Each row is followed by its class.
[  7 -22  -8 -12 -36  28   9  13 -15   9  -6   6   0 -17  -7  22 -24  -5
  99  21  26 -22  60  40 -12 -25  -3 -13 -35 -30 -26  50   9   5 -10  13
  27  11 -21]
(29)
[ -8   1  -8  12 -13   0 -16 -46  15   2  18   9  -2 -20  31 -16  35   7
 -17 -12 -13  10 -39  -9 -18   4  10 -32   9 -16  -2   6  -8 -18 -32   8
 -26  26  -8]
(44)
[  1  -5  -9   9  11   0  -7   5   3 -20  15   3 -14 -31  25 -16  36  10
  23   9   9 -18 -28 -12 -24  -3   3 -44  -1 -37   2   5  -2 -15 -39  15
 -35  23 -15]
(44)
[ 16 -21   4   0 -28  27 -20  32 -22  21 -17   7  -4 -10  21  28  -9  -3
  94  19  30  -9  36  24 -36 -21 -12 -14 -40 -46 -13  44   8 -11 -12  18
  33  23 -19]
(56)
[  2 -23   2 -11 -32  33   3  12 -27  33 -13   8  -2  12  -5  19   0  -1
  64  15  11  23  25  23 -15 -21  -5   2 -27 -25 -31  34  13   2   1  16
  22   2 -13]
(45)
[-18 -31   0 -12 -41  32  -5 -11 -18  22   2  10   3  -3   2  19 -17  14
  77  20  30 -20  32   6 -17 -31  -5 -22 -15 -31 -36   5  17  -4  -8  13
  25  11 -17]
(31)
[-25 -11 -27 -35 -24 -14 -38  -1 -34   7  -1 -43   5 -15  -6  23  37  -4
 -15  46 -18  34 -62  -3   8  22  18 -14  -5 -28   3  -4  -4  13  16  24
   4  27  -9]
(89)
[-46   4  15 -42 -49  11 -40   0  10 -15 -11  26  13 -18 -14  41 -12  10
  29   9  26  30  10 -31   4 -23  21   1 -15 -23  22   6  11  25 -37  24
 -19  12  17]
(95)
[ -8 -21  -9 -23 -30  41 -13  14 -23  19 -12  11  -5   2   7   9   8  16
  65   9  13   7   7  -2 -18 -11   2   1 -33 -26 -17  32  16 -11  -2  13
  -4   7 -26]
(57)
[-23  -6   0 -25 -11  -3 -23  34 -10 -22  -8  -3   9 -28 -19   5  13   4
  -2  25  13  12  -6  -8  -1   2   0 -14  -7  -9  15  15  -6  13 -14   9
  20  14   0]
(183)
[ -6  14  60  34 -32   7  13 -23  16 -27  22  44  13   6  15  14  -7  29
 -27  -7  21 -11  58 -27 -27   3 -31  -3  13 -13 -24 -80  23  -3 -41 -15
 -28 -15  13]
(89)
[-37   9  -1 -20 -28 -20 -40  22 -11 -22 -21 -25   9 -25  12   2  32  16
  -3  16  24  29 -56 -25   0  16  12 -25 -33 -13  42  -4  -7  26 -14  28
 -19   7  -4]
(57)
[-33  -3  15 -50 -50  27 -26  13 -27  -4 -20   8  24  -8  10  44  -4   1
   5  41  -5  38 -13 -22  10 -14  28  -3 -24   6  -3  44  -4  28  -8  26
  16 -15  17]
(142)
[-33  -5 -14 -31  -6  19 -21  -8 -40  -6  -5  -5  14 -29 -13  14  25  -2
 -25  59  -3  -2 -31  15  -9   7  31 -39 -10 -20  26  19 -17  19 -19  24
 -30  10 -19]
(142)
[-40  19  32 -32 -19  21 -37  20 -37 -19   1  14  24  -4  24  41  33   2
  31  37  -5  25   1 -48  -2  15  26 -65  -7 -24  60  32 -21   8 -25  26
 -38   0   9]
(95)
[-20  25  82  40  -5  15  -6  33 -14   8 -13   3   0 -37  20   8  14  35
  13   6  44 -56  33 -36 -33  -9 -19 -13 -42 -24   9 -81  22  36 -33   1
 -35 -12 -11]
(148)
[-11  36  29   5  12  34  28  34 -35  41 -23  10   4 -35 -12  -8 -16   1
  22  -7  33 -24  46  33 -19  -8  -7 -19  -4   3  33  -3  17   5 -23   4
  -8  -9   3]
(56)
[  4  -9  25  -5 -35  17 -15   6   0  14 -20   2   2  -4   1  10 -28   8
  84   7  32 -22  42  22 -18 -17 -11   4 -38 -14 -23  33  13   9  -3   8
  24  16 -13]
(183)
[ -6   0   0   4   0   5  -8  -3  25 -12   1   8  -7 -10  19 -19  11   1
   7  -3   6 -10 -23  -8  -8 -13   7 -19  -5 -17   1  22   7   9 -39  14
 -46   7   1]
(44)
[-40 -12   1 -32 -21   0 -31   7 -31  -8  14   0  13   4   1  51  23   9
  18  34 -23  46 -40 -46  14  -7  38 -20 -17 -13  18 -17  -4  -1   4  13
   3  -6   9]
(56)
[-11  26  69  30 -17  -2 -15  -5 -26  48 -39 -26  35  24   4   7   8  -3
  -3  17  17  11 -15  26 -27  13  -4   7 -28  14   3 -38  -2   8  24   9
   3 -11  14]
(142)
[-18  31  17 -15  -4 -10 -38  10   5 -13 -34   6  15 -37 -27   7 -20  -9
   8   9   8  17  -3  -6   1 -19  15 -14 -26  -1  36  28  -2  31 -11  21
 -23  13  10]
(148)
[ -8   8   2 -26   1  17 -34  31  -4 -33 -13   1  10  -8 -23  -7   4  20
  -8  -1  11  10  -7 -17   6  -9  -4  -2 -15   7  29  -5  12  30  -6  13
 -16 -18  11]
(56)
[  9   3   5  17   4   2  -6 -15  20 -42  36  31 -11 -25  31 -22  41  18
  -5 -33 -14  16 -20 -25 -11  -8  -4 -38   2 -17   1   2   3 -13 -49   4
 -54  16  -5]
(44)
[-24  18  14 -27 -19  -3 -43   5 -13 -60  18   9  10 -26   6  24  31  20
  -3  -4 -25  52 -41 -49  13  -4  15 -32  -9 -12  27   0 -11 -20  -5  -3
 -10  10   7]
(29)
[-40  -6   3 -38 -40  24 -22 -26 -20  -6  -9  21  19 -18 -22  42  -9  -8
   8  36   0  33   3 -15   4 -13  29 -16  -5   0  18   3  -2  25 -37  26
 -35  -3  14]
(31)
[-41  10   4 -30 -42 -26 -42   0 -13 -22  10 -14  14 -26   1  39  15  13
  -7  -1   3  20 -35 -24  17   1  17 -16 -20  -5  13 -13  -1  29 -15  20
  16  14  10]
(89)
[-50  10  63 -22 -45  30 -56  -8 -19   1 -27   7  26  20  33  37  33  11
   2  32 -10  40 -36 -61 -10   3  27 -16 -32  -7  25  20 -14  15  -7  17
 -34 -18  20]
(142)
[  0 -20 -16 -16 -58  19 -22  -7 -14  25  -1 -12  -7 -22   6   9  11   9
  79  23  16  -3  22  28 -11  -7   6 -22 -25 -38 -38  43   6 -21  10   5
  46  34 -29]
(44)
[-37 -12  12 -12 -20   6 -18 -21 -34 -12   6  16  22  39  25  41  36   8
 -30  49 -20  50 -39 -42   8  14  11 -26  -1 -14  12 -26  -5  16  13  20
   7 -22   5]
(95)
[-32  17  22 -41 -16  11 -45  17 -27 -15 -17 -19  21 -11  10  26  30  -4
 -16  42 -11  56 -66 -39  -8   6  18 -20 -11  -3  28   6  -2   8 -17  24
 -34  -8  15]
(95)
[-31 -19   2 -43  -6   4   0  32 -29 -22   0  -2  12 -20  -8  13   5   7
  12  52   2  27  -6 -23  11  -9  13 -31  -6 -15  14   3   2  44 -12  29
  -6   3   4]
(183)
[-28  -9  14 -10 -25  31  -6  37  -8 -28   4  30   2 -46  10  27  25  -8
  37  15  13  23   1 -23  10 -25   5 -24 -25 -27  17  13  11  43 -58  30
 -70 -18  14]
(142)
[-50  14  33 -16 -24  -5 -32 -26  -7 -36  27  13  23   2  19  21  15  10
 -28  20 -21  11 -27 -44  16   1  21 -62   4 -13  16 -35   4  28 -29  12
 -42  -2  16]
(89)
[  6 -33 -16  -6 -45  14  -2  17  -3  18 -27  -5  -8  -4  19  -4  -5  -3
  77   8  15  11   4  23 -13 -25 -11  -8 -38 -18 -26  40  12   1   9  15
  46  19 -15]
(148)
[ -6   8  -3   7  18  -9  -9 -15   9 -14  16  -4 -14 -37  15 -13  21   9
  17 -16  -1 -13 -41  -9 -14  -8   4 -18  -4 -15  10   3  -3  -8 -34  16
 -48  24  -7]
(44)
[ -5   7  13 -23 -18  24 -47  23 -10 -26  -8  32  29   0  -1  24   2   8
 -21  20 -29  37   0 -40   6  -3  21  11 -17   5  22  15 -13   1  -6   6
  -8   1   9]
(29)
[-23   9  15 -28 -26   3 -57   2 -14 -16 -30   0  15   3  10  39  18   4
   8  40  17  29 -31 -47 -15  -4  12 -16 -34  -5  25  40 -16   1  -9  17
  11 -17  -1]
(95)
[-22   8   2 -17 -20 -10 -40   9  -6 -37   7  19  12 -24   5  10  25  14
   9  -9  17  45 -12 -18   9  -1  -4 -40 -15 -10  33 -38   9  22 -26  28
 -12   2  14]
(70)
[  3  10 -11   9  -7   1 -16 -17  28 -14  20 -13 -22 -45  21 -36  32   6
  -1 -25  -8  15 -41  -6 -13   2 -10 -21   5 -19  -8  18   3 -20 -38  -1
 -41  26 -17]
(45)
[-23 -11  13 -23 -21   1 -35  -8 -11 -22 -11   4   7  15   2  17  21  12
 -19  36 -10  29 -25 -43  -6   7   5  -6 -13  -5  13  -1  -8   1  -1   9
  -6   0   3]
(89)
[ 16 -13  28  20  12  44  28  44  -5  -6 -36  47 -15  -4  25 -15 -15  37
  -1 -22  30 -34  27 -14 -30 -22 -34  78 -27   6  -4 -51  25  18 -19  12
  11  -5  -6]
(29)
[-11  10  38  10  -4  14  32  14  -2  18 -15  11  -2 -34 -20  -8 -37  23
   8  12  47 -13  51  12 -33 -18 -26  38 -12  -9 -17 -33  25  23 -35  15
 -19  -2  -6]
(45)
[ -5   2 -10   6   8   8  -8 -31   9 -12   8  -2  -9 -16  10 -23  31   6
   2 -21 -14   2 -37  -6 -13   4   8 -26  12 -21   2   1  -4 -20 -14   0
 -27  29 -15]
(178)
[ -4 -29 -23 -40 -36  26 -26  30 -16  -2 -24  30  -1  15   2  41  14   7
  28  51   5  30  12 -36  -7 -10  29  14 -24 -25  10  34  -7  -5 -10  15
   7  -4  -3]
(44)
[-25  33  55  46 -11  18 -10 -18 -25  52  -7 -17  24  26  19 -25  27  37
 -25 -13   7 -28 -19   2 -21  33 -15 -32  -1  -9  17 -57  11   2  22  -4
 -28  -5  -6]
(148)
[ -8 -21   1 -13 -43  47  -7  40  -9   5   2  36  -7 -31  29  22  -8   7
  93  -5  36 -11  47   7 -19 -35  -3 -15 -41 -39 -19  40  23  -5 -47  15
   9  12 -22]
(70)
[-19  -1  26 -12 -16  19  -5  42  -1 -32 -13  36   8  21  16  10 -16  33
 -14   9  21  13   4 -49   7 -20  -8   8 -11  -6  16 -10  12  33 -23  19
 -13 -29  17]
(45)
[-17 -28  -8 -25 -46  31   5  16   1  -3   8  22  -9 -16  -9  24  -7   7
  79  -8  16   7  42  -3   3 -36   0  -3 -20 -21 -37   9  25  -3 -25   0
  28   4  -5]
(178)
[ -7  16  46  20   0   7   6  47 -31  50 -27  14  14   1   8  16  -2  11
 -14  25  18   6  18 -35 -14 -21  -8  -6 -31  11  17 -53  14   9  -5  -4
   5 -32   8]
(148)
[-49 -25   0 -29 -24  22  -4   6 -20  15 -18 -12  -6   1   4   9  22   7
 -36  30  -3  24 -43 -17  11  -7  19  -2  -4 -12  12   6   2  20   4   7
  32   4   4]
(56)
[ -9  35  26  19   0   2  35  -8  -4  17  -7  -9   0 -36 -25 -53  -4   7
  12 -25  20   5  48  39   1   2 -17 -15  22   3  11 -50  14   0  22  -9
   4  18  -3]
(45)
[ -4   5  29  13 -23  46  -3 -17 -37  35   4  15  22 -34  19  -3  19  11
 -41  19   0 -28  13   6 -20   5   4 -37  12   9   1 -75   1   4 -29  -8
   2  13  -9]
(183)
[-13  -2   3 -27 -21  19 -25  24 -16 -44   2   9  10 -18  13  21  28  20
  11  22   2  20 -25 -42 -14  -5  11 -27 -15 -19  15   4  -5  -6 -31  11
 -20  -8   1]
(29)
[ 10 -31 -17 -35 -31  13 -13  27 -12  -2  -4  -4  -1   4  20  15 -16   8
  72  33   9  -3  22  16 -16 -14  -5  10 -34 -12 -34  32   6  -7   7  18
  45  12 -17]
(142)
[ -3   3  -1  -2   5   3 -15 -18  18 -39  16  10  -5 -14  31  -1  15  25
  23 -10  12 -23 -19 -18 -36  -2   4 -15  -5 -37  -1  17  -4  -4 -35  18
 -55  15 -18]
(142)
[ -6  -5 -23   4  -5   8  -2 -34  18  -1  13   3  -6 -31  -3 -15  10  -3
   9 -11 -16   8 -26  -2   5  -4  11 -21  18 -15 -10  19  -3 -18 -16   3
 -19  31  -7]
(178)
[-15  42  78  56  -4   0  -7   0  -9  36 -31  -9   5   4  23 -38  18  27
  -1 -30  37   2 -11   5 -28  12 -43  -3 -27   8  21 -50  15   5  -3   5
 -16 -13   4]
(45)
[  1  20  10  17 -12  16   7   9  -8  35 -34  19 -13 -38  30 -22   2  17
  -9 -18  34 -22  13  21 -24   1 -23  25 -40  19  15 -44  23  22 -40  13
  15  -4 -14]
(29)
[-17  -8 -18 -12 -18   9  -3  -7  27 -23  21  12 -14 -38  10 -14  22  13
   8 -33 -10   9 -35 -16 -12 -15  12 -22   0 -16  -2   6  11  -2 -58   7
 -49  27  -4]
(148)
[  1  -2 -19  -2  -8  17 -13  -9  -1  -3   1  -6  -8 -24   9  15  32  -2
  19   1  -6   7 -33 -13 -19   3  18  -8  -1 -36 -13  22  -1 -12 -24   9
 -31  15 -17]
(178)
[ -2 -12 -27  10   8  -1  -4 -26   8 -22   8 -10 -21 -43  10 -10  28   1
  27  -5   1 -13 -43   3 -20   4   4 -17  -3 -33  -1  11  -8 -12 -33  15
 -33  35 -26]
(178)
[ 11  -4  -1  19 -12  -1 -12 -28  34 -26   2  17  -6 -26  29 -27  20  13
 -25 -25   7  13 -37 -13 -24 -21  -8 -21  -8 -16  -4  -4   4  -5 -45   2
 -24  18  -8]
(29)
[-10 -10 -14   4   5  21  10  -6   5   0  22  18 -14 -58   5 -15  12   1
  29 -17  -2 -18 -16   8 -10 -26  11 -15   1 -18   7   9   3  -5 -57  17
 -60  37 -11]
(44)
[-21   6   0 -22 -17   2 -16  -9 -15 -35  12   7   5 -23  22  10  16  20
   6  21  -7  14 -11 -33   3  23  11 -38   8 -18  12   9 -14  -4  -2  18
   0  21  -6]
(57)
[  4  -3   7  16   2  18   2 -39  13 -15  13   3  -8 -16  13 -31  17  11
  -5 -18 -11  -2 -15   2 -16  -3  -2 -20  17 -22  -1  -1  -8  -7 -16   4
 -42  34 -15]
(45)
[-29 -18   9 -36 -11  -3 -30  -5 -26 -40  22   9   7  31  22  24  25  33
 -36  31 -32  28 -36 -46   9  23   1 -10  -3   8   9 -21 -11   0   7   3
  26  -2   0]
(183)
[-18  -6  -5 -40 -27  10 -10  27  -8 -35  16  25  30  -2  18  29 -17  14
 -19  48 -19  35 -11 -49  19  -3  21 -10   8   9  -7 -22  10  27 -25  19
  -9 -21  21]
(183)
[ 10 -12  -5   5   1   4  -2  -7  26 -20  -9  18 -18 -17  33 -28  20   4
  -1 -10  -2  27 -34 -32 -17 -29   1   0 -11 -11   4  12   3  -9 -28   5
 -37  12  -5]
(44)
[-17 -14  16 -10 -34  33   5  11 -14   5  10  10   3  -5  -6  15 -11  12
  91  -3  14   6  37  10  -4 -24  -2 -13 -17 -35 -21  43  12   7  -7  19
  -9  11  -9]
(45)
[  0 -12 -22  12  -6   9   6 -29  19  -6  15  -2 -12 -20  18 -14  17   1
  16  -3 -11  -5 -36   6 -13   3   6  -6   0 -28 -10  26  -1 -19 -27   5
 -39  24 -19]
(29)
[-16 -43  20 -12 -40  63   8   6 -19  27   2  28   7   6   6  14  -7   8
  59  15  11   4  43  -2  -5 -37   2 -21 -19 -24 -31  41  11   1  -8   8
  16   4 -10]
(70)
[-22 -19   1 -20 -39  35   0 -19  -5  20  15  -2  -4  -7   3  -5   3  11
  68   2   6  -9  25  23 -11  -8  -1 -20  -6 -25 -33  43  14 -19  -1   1
  23  29 -26]
(95)
[-21  35  46  21 -28  -8   6 -53 -31  31   7 -11  27   4  -2  18  20   8
 -23 -21   2  18  14  22 -26  32 -12 -18  24  -6  -8 -51   0  -7  14   0
  16  14  11]
(89)
[ 18   1   1  10 -10   1 -17 -11  22 -55  -3   7 -10 -49  21 -13  23  12
  25  -9   6  -3 -20 -18 -35  -6   0 -29 -10 -28   6  -4  -5   0 -40  16
 -47  33 -12]
(148)
[  5  -2 -11   5  -9  10 -21 -29  24  -9  -3  -3 -16 -32   0  -5  14   2
  27 -12   7  -7 -12 -10 -25   0  10   5  -1 -26  -2  37  -8 -21 -26   4
 -41  32 -20]
(31)
[ -2   5  -6   1 -10   4 -12 -16  17 -17   9  -8  -9 -29  14  -6  31  12
  26 -16   5   2 -25  -8 -28   5   1 -14  -3 -35  -8  17   2 -16 -30   8
 -32  21 -12]
(29)
[-40  11  42 -17 -29  16 -25   2 -18 -32  24  -5  24 -15  -8  34   6  22
  22  19  -6  -3   6 -30  24  15   8 -34   4 -16   0  20  -3  32   0  11
 -16  -2  14]
(183)
[   5   16   11   19   10  -19   -3   16   12   -9   11   -4    3   10
   58  -44   -6   39  -62    4   21  -68   -9    1  -16   33  -31  -12
    5   24    1 -114   22   17  -31   -4   23   -4   -8]
(183)
[-20 -26 -22 -31 -42  16 -13  -7  -9  -9 -22   6  -1 -17   5  16  18  -1
 -41  46   1  22 -19 -28   6  -7  13   9 -18   3   0 -23   7  42 -23  16
   0 -14  -2]
(89)
[-10 -14 -39 -33 -27 -13 -40  30 -26   7 -24  -9  10  -2  -4   5  36  -1
   1  30   4  57 -45 -14  -2   6   5 -18 -26  -3  34   7  -3   6  -7  28
   2   2   0]
(89)
[ -7 -14  12 -11 -33  31 -11  13  -6   8  11  21  11 -10  12  12 -11  20
  78   1  18 -22  41  10 -21 -24   7 -13 -24 -34 -25  31   9  -4 -13  14
  -1  22 -19]
(142)
[-15   8  23 -15 -31  -1 -28  -4  -2 -39 -21  22  -7   4  33  10  32  17
 -25  -1  -3  55 -20 -51  10 -14   8   4 -32   2  18 -30   8  21   5  -1
   7 -18   6]
(44)
[ 10 -32  14  -3 -36  53   1  10  -2   4  -8  48 -12 -10  25  11  -1  -9
  80  14   6  13  43 -20 -10 -43  -6 -22 -45  -9 -27  51  14  -7 -34   3
 -10 -11 -15]
(57)
[  1  -4   6   8   2  15  -5   4  13 -12  -6  23 -14 -24  26 -12  15  10
  16  -9  12  -6 -25 -23 -21 -31   9 -10 -25 -16   8  23   6   0 -51  13
 -52   5 -10]
(44)
[-30 -20 -14 -29 -18 -27 -20 -43  -1 -40  -1 -19  -3 -18  14   0  16   4
 -22  28   4  25 -39 -16   4   4  -7 -25   0   8  39 -30 -24  16  -5  21
  21  24   1]
(95)
[  3 -32 -33 -22 -48  17  -2  13  -3  24 -25  -6  -7   6   3   3  -6  -7
  64  17  12  24  22  16   0 -21   2   5 -27 -18 -27  36  11 -12  21  -1
  61   9 -20]
(178)
